Here is a tiny trained network, its code and every weight. The questions are about switching its units off for an input and a class, where a switched-off unit gives its printed mean instead of its output.

import numpy as np


def w(rows, s, z=0):
    codes = np.array(rows[::2]) - 128.0
    scale = np.full(codes.shape[1], s)
    scale[-1] = z or s
    return codes * scale


def f(y):
    return np.maximum(y, 0)


def log_softmax(a):
    a = a - a.max(-1, keepdims=True)
    return a - np.log(np.exp(a).sum(-1, keepdims=True))


def net(x, mask):
    res = np.array(x, float).reshape(1, 4) / 4 @ E
    y = f(res @ A[0][:, :-1].T + A[0][:, -1])
    res = res + np.where(mask, y, B[0][:, -1]) @ B[0][:, :-1]
    return log_softmax(res[-1] @ U[:, :-1].T + U[:, -1])


A, B = {}, {}
E = w([
[127,1,136],'x0',
[31,178,198],'x1',
[90,167,198],'x2',
[209,109,241],'x3',
],0.0097)
A[0] = w([
[109,168,193,116],'N0',
[211,79,1,254],'N1',
[42,156,101,181],'N2',
[178,80,212,77],'N3',
[84,84,46,214],'N4',
[172,216,197,200],'N5',
[104,73,163,129],'N6',
[43,156,120,208],'N7',
],0.012,0.0031)
B[0] = w([
[176,208,135,185],'N0',
[149,254,228,246],'N1',
[70,121,41,201],'N2',
[158,69,123,190],'N3',
[126,217,115,204],'N4',
[105,184,200,209],'N5',
[172,129,86,165],'N6',
[71,162,26,203],'N7',
],0.0099,0.013)
U = w([
[147,76,116,156],'0',
[112,230,147,197],'1',
[89,106,50,1],'2',
[19,158,2,159],'3',
[148,115,138,27],'4',
],0.012,0.0055)

Each question gives the input, the list of numbers given to net, and the class t.
The units are the neurons (one row each of A and B). Each row of codes is followed by its name. A weight is (code - 128) times the scale printed after its matrix; where a second scale follows, it is the last column's (A, B and U).
mask holds one flag per neuron, in row order. A switched-off neuron (its flag False) gives its mean, the last column of its row in B, instead of its output. The means were averaged over made-up inputs and are rounded, as every weight is.
A unit's drop is (log p(t) with every unit on - log p(t) with that unit switched off) / (log p(t) with every unit on - log p(t) with every unit switched off).
The circuit of an input: a set's keep is (log p(t) with only the set's units on - log p(t) with every unit switched off) / (log p(t) with every unit on - log p(t) with every unit switched off). Starting from all 8 units, units are removed one at a time, each time the one whose removal leaves the highest keep (on an exact tie, the one counted first), for as long as the keep stays at least 0.8.
circuit, biggest first: the units of the circuit, biggest drop first
k most important neurons: the k neurons with the biggest drops, biggest first
drop of u: that unit's drop, to one decimal
input [-4,6,7,-3], class 3: circuit, biggest first => N7
input [5,-5,8,3], class 4: 2 most important neurons => N2, N7
input [2,5,-3,6], class 0: circuit, biggest first => N1, N3
input [-7,8,5,-2], class 3: 3 most important neurons => N7, N2, N1
input [7,-2,7,-1], class 4: 2 most important neurons => N7, N2
input [7,0,-1,-6], class 1: 2 most important neurons => N1, N4
input [7,4,4,8], class 0: 2 most important neurons => N3, N1
input [2,-5,-8,-8], class 1: drop of N1 => 0.5
input [1,-2,2,5], class 4: drop of N1 => 0.2
input [3,-7,4,7], class 4: drop of N2 => 0.1
input [2,-7,-3,-8], class 1: drop of N7 => 0.0
